Here is a tiny trained network, its code and every weight. The questions are about switching its units off for an input and a target symbol, where a switched-off unit gives its printed mean instead of its output.

import numpy as np


def w(rows, s, z=0):
    codes = np.array(rows[::2]) - 128.0
    scale = np.full(codes.shape[1], s)
    scale[-1] = z or s
    return codes * scale


def f(y):
    return np.maximum(y, 0)


def softmax(a):
    e = np.exp(a - a.max(-1, keepdims=True))
    return e / e.sum(-1, keepdims=True)


def log_softmax(a):
    a = a - a.max(-1, keepdims=True)
    return a - np.log(np.exp(a).sum(-1, keepdims=True))


def net(x, mask):
    ids = ['αβγδεζηθμξπστφψω'.index(c) for c in x.split()]
    T = len(ids)
    res = E[ids] + P[:T]
    r = res
    for j in range(2):
        rows = slice(2 * j, 2 * j + 2)
        q, k, v = (r @ M[0][rows].T for M in (Q, K, V))
        z = softmax(np.where(np.tri(T) > 0, q @ k.T / 2**0.5, -1e9)) @ v
        o = O[0][rows]
        res = res + np.where(mask[j], z, o[:, -1]) @ o[:, :-1]
    y = f(res @ A[0][:, :-1].T + A[0][:, -1])
    res = res + np.where(mask[2:10], y, B[0][:, -1]) @ B[0][:, :-1]
    return log_softmax(res[-1] @ U[:, :-1].T + U[:, -1])


Q, K, V, O, A, B = {}, {}, {}, {}, {}, {}
E = w([
[111,132,113,105,120],'α',
[169,119,63,92,79],'β',
[157,134,116,75,130],'γ',
[55,196,78,27,45],'δ',
[174,110,102,150,152],'ε',
[97,156,123,50,130],'ζ',
[96,125,112,118,115],'η',
[77,104,85,138,79],'θ',
[209,137,139,79,164],'μ',
[122,110,169,93,198],'ξ',
[36,122,176,207,128],'π',
[93,127,132,130,143],'σ',
[168,162,154,62,194],'τ',
[254,160,127,35,124],'φ',
[12,209,187,78,110],'ψ',
[54,121,173,142,198],'ω',
],0.0079)
P = w([
[164,239,21,141,199],'0',
[72,54,125,34,162],'1',
[93,108,222,152,104],'2',
[51,179,77,129,64],'3',
[82,36,128,33,171],'4',
[93,116,254,116,27],'5',
[81,156,68,159,48],'6',
[102,30,121,28,178],'7',
],0.0075)
Q[0] = w([
[144,172,215,203,104],'head 0',
[92,9,98,44,197],'head 0',
[128,28,75,55,194],'head 1',
[167,255,118,213,96],'head 1',
],0.0092)
K[0] = w([
[93,60,215,117,85],'head 0',
[150,233,91,192,235],'head 0',
[190,160,50,120,210],'head 1',
[96,4,218,84,55],'head 1',
],0.011)
V[0] = w([
[247,182,154,18,214],'head 0',
[193,157,68,1,47],'head 0',
[66,155,99,54,57],'head 1',
[238,96,34,190,69],'head 1',
],0.008)
O[0] = w([
[193,200,199,174,85,253],'head 0',
[134,168,194,213,226,231],'head 0',
[130,117,64,225,255,168],'head 1',
[22,143,224,37,205,144],'head 1',
],0.0087,0.003)
A[0] = w([
[79,75,217,24,189,101],'neuron 0',
[137,11,212,48,25,216],'neuron 1',
[3,32,56,99,156,176],'neuron 2',
[186,189,47,148,111,252],'neuron 3',
[123,212,215,178,113,200],'neuron 4',
[191,100,26,219,59,186],'neuron 5',
[114,219,127,187,145,232],'neuron 6',
[162,86,245,128,11,172],'neuron 7',
],0.0061,0.0049)
B[0] = w([
[46,91,190,59,166,209],'neuron 0',
[182,2,152,105,55,218],'neuron 1',
[228,147,19,73,155,197],'neuron 2',
[72,157,53,161,85,239],'neuron 3',
[153,216,136,115,90,253],'neuron 4',
[21,124,120,181,120,227],'neuron 5',
[144,213,76,111,136,255],'neuron 6',
[164,77,213,217,93,199],'neuron 7',
],0.0079,0.0059)
U = w([
[117,136,147,122,138,71],'α',
[132,115,135,113,157,166],'β',
[126,138,180,148,82,59],'γ',
[106,229,44,94,107,253],'δ',
[191,92,135,208,216,174],'ε',
[2,141,171,108,210,64],'ζ',
[212,109,60,21,103,47],'η',
[110,78,84,74,227,144],'θ',
[197,109,151,156,76,101],'μ',
[21,73,213,95,58,110],'ξ',
[135,39,103,160,62,100],'π',
[132,112,119,97,158,121],'σ',
[121,173,198,156,147,9],'τ',
[209,141,165,194,73,71],'φ',
[74,129,79,195,134,188],'ψ',
[153,80,127,119,126,194],'ω',
],0.0066,0.0039)

Each question gives the input, a string of symbols that net reads in full, and the target symbol t.
The units are the heads (2 rows each of Q, K, V and O) and the neurons (one row each of A and B). Each row of codes is followed by its name. A weight is (code - 128) times the scale printed after its matrix; where a second scale follows, it is the last column's (O, A, B and U).
mask holds one flag per unit, heads first, then neurons. A switched-off unit (its flag False) gives its mean, the last column of its rows in O or B, instead of its output. The means were averaged over made-up inputs and are rounded, as every weight is.
A unit's drop is (log p(t) with every unit on - log p(t) with that unit switched off) / (log p(t) with every unit on - log p(t) with every unit switched off).
The circuit of an input: a set's keep is (log p(t) with only the set's units on - log p(t) with every unit switched off) / (log p(t) with every unit on - log p(t) with every unit switched off). Starting from all 10 units, units are removed one at a time, each time the one whose removal leaves the highest keep (on an exact tie, the one counted first), for as long as the keep stays at least 0.8.
circuit, biggest first: the units of the circuit, biggest drop first
most important unit: the unit with the biggest drop
k most important neurons: the k neurons with the biggest drops, biggest first
heads that matter: for each layer, one digit per head in row order, 1 if its drop is at least 0.15 and else 0, layers parted by /
input φ β τ π ω π π η, target τ: circuit, biggest first : (head 0; head 1; neuron 4)
input π ψ ε π η θ φ η, target η: heads that matter : 10
input β ε τ β φ, target ζ: heads that matter : 11
input β η β ε σ, target ζ: circuit, biggest first : (head 1; neuron 0)
input τ ε θ π π, target φ: circuit, biggest first : (head 0; neuron 7; head 1; neuron 4)
input ε σ ε θ φ ζ ε, target ψ: circuit, biggest first : (head 1; neuron 5; neuron 3)
input φ η φ γ ε ψ α ψ, target τ: heads that matter : 10
input δ ε α θ ε, target ε: circuit, biggest first : (head 1; head 0)
input π α θ β β ε η π, target η: circuit, biggest first : (head 0; neuron 2)
input ε ε θ ψ ε θ β δ, target ξ: heads that matter : 01
input φ ζ φ ζ μ π θ μ, target τ: most important unit : head 0
input π τ ε θ φ, target η: 3 most important neurons : (neuron 2; neuron 1; neuron 5)
input ψ ψ γ ξ ε ε β ε, target ψ: heads that matter : 01
input ε π σ, target π: most important unit : head 0
input ε θ μ φ ε θ τ π, target ξ: heads that matter : 01
input β β ω π τ, target ζ: heads that matter : 11
input ε ε α τ α β τ μ, target ξ: circuit, biggest first : (head 1; neuron 0; neuron 1)
input θ ω θ ε δ, target θ: heads that matter : 11
input ε μ ε ε α, target ξ: heads that matter : 01
input ε ε ξ ω θ, target ξ: 2 most important neurons : (neuron 0; neuron 1)
input θ ε α α ζ, target θ: 2 most important neurons : (neuron 2; neuron 0)
